Below are the code and all the weights of a small trained network. Each question names an input and a target symbol and asks about switching units off, where a switched-off unit gives its printed mean instead of its output.

import numpy as np


def w(rows, s, z=0):
    codes = np.array(rows[::2]) - 128.0
    scale = np.full(codes.shape[1], s)
    scale[-1] = z or s
    return codes * scale


def norm(h):
    return h / np.sqrt((h * h).mean(-1, keepdims=True) + 1e-5)


def f(y):
    return np.maximum(y, 0)


def softmax(a):
    e = np.exp(a - a.max(-1, keepdims=True))
    return e / e.sum(-1, keepdims=True)


def log_softmax(a):
    a = a - a.max(-1, keepdims=True)
    return a - np.log(np.exp(a).sum(-1, keepdims=True))


def net(x, mask):
    ids = ['ΞΠδεζηθφ'.index(c) for c in x.split()]
    T = len(ids)
    res = E[ids] + P[:T]
    q, k, v = (norm(res) @ M[0].T for M in (Q, K, V))
    z = softmax(np.where(np.tri(T) > 0, q @ k.T / 3**0.5, -1e9)) @ v
    res = res + np.where(mask[0], z, O[0][:, -1]) @ O[0][:, :-1]
    y = f(norm(res) @ A[0][:, :-1].T + A[0][:, -1])
    res = res + np.where(mask[1:9], y, B[0][:, -1]) @ B[0][:, :-1]
    return log_softmax(norm(res)[-1] @ U[:, :-1].T + U[:, -1])


Q, K, V, O, A, B = {}, {}, {}, {}, {}, {}
E = w([
[102,51,163,57,91,38,182],'Ξ',
[29,30,101,170,48,78,166],'Π',
[74,24,201,152,166,81,164],'δ',
[152,65,112,137,64,111,152],'ε',
[190,7,178,92,91,42,99],'ζ',
[3,175,145,107,93,165,200],'η',
[133,27,193,97,145,136,163],'θ',
[94,83,243,64,145,75,95],'φ',
],0.002)
P = w([
[106,82,215,161,55,122,182],'0',
[76,43,131,121,110,112,145],'1',
[187,164,141,178,110,104,149],'2',
[51,48,54,76,133,135,37],'3',
[113,132,158,118,125,143,157],'4',
[188,177,89,150,187,107,151],'5',
[57,79,98,32,190,186,1],'6',
[155,104,182,135,59,153,227],'7',
],0.0031)
Q[0] = w([
[64,3,63,30,147,149,38],'H1',
[97,41,231,23,237,64,187],'H1',
[33,77,57,65,143,168,20],'H1',
],0.0053)
K[0] = w([
[191,131,22,233,235,14,204],'H1',
[137,213,80,63,255,166,68],'H1',
[146,179,62,216,124,15,221],'H1',
],0.0052)
V[0] = w([
[117,121,213,188,204,165,57],'H1',
[135,110,47,216,146,19,104],'H1',
[190,66,110,157,128,252,168],'H1',
],0.0043)
O[0] = w([
[58,74,92,176,239,61,61,134],'H1',
[164,116,172,214,88,90,211,3],'H1',
[186,73,2,167,215,217,124,163],'H1',
],0.005,0.0007)
A[0] = w([
[146,203,178,156,82,51,165,252],'N1',
[144,223,117,172,129,45,19,97],'N2',
[247,172,86,181,143,163,153,165],'N3',
[145,121,157,142,196,96,84,46],'N4',
[60,90,136,92,51,98,84,77],'N5',
[151,135,124,209,215,48,155,193],'N6',
[188,59,174,148,65,129,95,123],'N7',
[254,123,65,166,147,170,169,128],'N8',
],0.0042,0.0025)
B[0] = w([
[118,20,34,117,163,119,124,254],'N1',
[3,177,177,223,172,83,233,148],'N2',
[190,191,15,122,108,113,179,182],'N3',
[46,52,141,184,111,118,172,157],'N4',
[193,213,141,142,138,173,129,244],'N5',
[169,240,97,120,114,122,219,209],'N6',
[156,215,115,170,191,105,80,236],'N7',
[178,253,76,105,181,202,181,199],'N8',
],0.0042,0.0026)
U = w([
[193,98,194,3,3,82,187,204],'Ξ',
[145,49,111,237,25,177,199,70],'Π',
[11,144,137,229,235,13,224,31],'δ',
[215,235,43,97,194,214,215,10],'ε',
[239,106,164,194,178,51,56,91],'ζ',
[18,209,138,40,51,232,100,86],'η',
[78,8,39,61,225,224,79,246],'θ',
[9,167,209,54,136,38,20,221],'φ',
],0.0052,0.0014)

Each question gives the input, a string of symbols that net reads in full, and the target symbol t.
The units are the heads (3 rows each of Q, K, V and O) and the neurons (one row each of A and B). Each row of codes is followed by its name. A weight is (code - 128) times the scale printed after its matrix; where a second scale follows, it is the last column's (O, A, B and U).
mask holds one flag per unit, heads first, then neurons. A switched-off unit (its flag False) gives its mean, the last column of its rows in O or B, instead of its output. The means were averaged over made-up inputs and are rounded, as every weight is.
A unit's drop is (log p(t) with every unit on - log p(t) with that unit switched off) / (log p(t) with every unit on - log p(t) with every unit switched off).
The circuit of an input: a set's keep is (log p(t) with only the set's units on - log p(t) with every unit switched off) / (log p(t) with every unit on - log p(t) with every unit switched off). Starting from all 9 units, units are removed one at a time, each time the one whose removal leaves the highest keep (on an exact tie, the one counted first), for as long as the keep stays at least 0.8.
units of the circuit, in order: the units of the circuit, biggest drop first
most important unit: the unit with the biggest drop
top k neurons: the k neurons with the biggest drops, biggest first
drop of u: that unit's drop, to one decimal
input θ Ξ Π Π ζ, target ζ: most important unit -> N7
input δ θ θ δ θ, target δ: units of the circuit, in order -> (H1 N1 N5)
input θ θ ε θ Ξ, target Ξ: top 2 neurons -> (N8 N7)
input θ φ φ, target δ: top 2 neurons -> (N2 N1)
input ζ θ θ θ θ, target θ: units of the circuit, in order -> (H1 N6)
input η θ δ θ φ ε, target δ: units of the circuit, in order -> (H1 N2)
input Ξ δ Π θ ζ, target ζ: units of the circuit, in order -> (N8 N7 N6)
input θ φ ε ζ, target ε: units of the circuit, in order -> (H1 N8)
input ε Ξ θ φ φ Π, target δ: units of the circuit, in order -> (H1 N2)
input θ Ξ Ξ φ Π, target Π: top 2 neurons -> (N1 N5)
input θ Π Ξ θ φ, target φ: units of the circuit, in order -> (H1 N8)
input θ ε φ θ Ξ η Ξ, target η: top 2 neurons -> (N5 N1)
input θ δ ζ θ φ ζ, target δ: top 2 neurons -> (N2 N4)
input θ θ Π θ δ φ θ φ, target θ: units of the circuit, in order -> (H1)
input φ θ ζ Ξ, target ζ: top 4 neurons -> (N7 N5 N6 N8)
input φ ζ Ξ Ξ θ ε Ξ, target ε: top 2 neurons -> (N8 N7)
input θ δ φ θ, target φ: top 2 neurons -> (N1 N5)
input ζ Ξ φ Ξ, target φ: drop of N4 -> 0.0
input θ δ Ξ Ξ θ Ξ Π, target Ξ: drop of H1 -> 0.9
input Ξ φ θ θ φ Ξ θ η, target η: drop of H1 -> 1.2
input δ Ξ φ φ, target φ: top neuron -> (N5)
